-0.32 1.25 4.78 3.01 1.70 0.09
-0.18 1.02 4.84 3.03 1.44 0.29
-0.55 0.71 2.59 0.80 2.15 -1.59
0.53 -0.81 3.36 -0.02 1.01 -1.71
0.47 -0.38 3.54 1.79 0.32 0.43
0.56 -0.57 4.30 2.11 0.31 0.47
0.08 -0.25 0.48 -0.01 0.17 -0.26
-0.08 0.14 0.45 0.19 0.18 -0.04
0.08 0.43 3.36 2.04 0.73 0.36
-0.53 1.40 4.70 2.92 2.05 -0.21
-0.30 -0.56 3.33 -0.01 2.28 -1.91
=>
0.09 0.29 -1.59 -1.71 0.43 0.47 -0.26 -0.04 0.36 -0.21 -1.91
1.70 1.44 2.15 1.01 0.32 0.31 0.17 0.18 0.73 2.05 2.28
3.01 3.03 0.80 -0.02 1.79 2.11 -0.01 0.19 2.04 2.92 -0.01
4.78 4.84 2.59 3.36 3.54 4.30 0.48 0.45 3.36 4.70 3.33
1.25 1.02 0.71 -0.81 -0.38 -0.57 -0.25 0.14 0.43 1.40 -0.56
-0.32 -0.18 -0.55 0.53 0.47 0.56 0.08 -0.08 0.08 -0.53 -0.30

-3.65 -4.14 4.83
-0.52 0.64 0.27
1.90 2.64 -4.96
1.20 -0.16 -1.19
-1.64 0.60 2.03
-3.32 -1.57 3.76
2.15 0.58 -0.83
2.25 0.90 -0.25
-1.04 -0.85 2.87
-0.82 -0.45 1.84
-1.78 -2.02 2.98
-2.11 -0.94 1.69
=>
4.83 0.27 -4.96 -1.19 2.03 3.76 -0.83 -0.25 2.87 1.84 2.98 1.69
-4.14 0.64 2.64 -0.16 0.60 -1.57 0.58 0.90 -0.85 -0.45 -2.02 -0.94
-3.65 -0.52 1.90 1.20 -1.64 -3.32 2.15 2.25 -1.04 -0.82 -1.78 -2.11

-0.52 -0.68 1.19 -0.34 -3.54 -1.78 1.76 -3.64 0.69 -0.98 1.76 2.62 -0.09
2.71 5.20 1.09 3.07 -1.78 0.38 1.61 2.05 2.83 1.94 -2.44 1.63 -1.26
2.36 0.38 0.40 -0.17 -2.21 3.49 -1.44 -0.51 -3.07 1.58 1.24 -3.70 -1.87
=>
-0.09 -1.26 -1.87
2.62 1.63 -3.70
1.76 -2.44 1.24
-0.98 1.94 1.58
0.69 2.83 -3.07
-3.64 2.05 -0.51
1.76 1.61 -1.44
-1.78 0.38 3.49
-3.54 -1.78 -2.21
-0.34 3.07 -0.17
1.19 1.09 0.40
-0.68 5.20 0.38
-0.52 2.71 2.36

-2.00 -1.01
2.19 -0.34
0.03 -0.02
0.39 0.65
5.38 -1.33
0.06 -0.08
-0.90 1.26
0.23 0.94
-1.06 -0.46
-3.36 -0.85
0.83 1.26
0.38 1.60
=>
-1.01 -0.34 -0.02 0.65 -1.33 -0.08 1.26 0.94 -0.46 -0.85 1.26 1.60
-2.00 2.19 0.03 0.39 5.38 0.06 -0.90 0.23 -1.06 -3.36 0.83 0.38

2.92 1.76 -4.82
-2.76 -0.41 -0.56
-3.05 -1.39 1.64
-2.33 -0.34 -0.78
4.70 1.59 -3.54
-0.15 -1.51 0.04
=>
-4.82 -0.56 1.64 -0.78 -3.54 0.04
1.76 -0.41 -1.39 -0.34 1.59 -1.51
2.92 -2.76 -3.05 -2.33 4.70 -0.15

0.31 -1.63 3.11 -3.23 -2.28
0.18 -4.43 2.86 -4.06 -4.53
=>
-2.28 -4.53
-3.23 -4.06
3.11 2.86
-1.63 -4.43
0.31 0.18
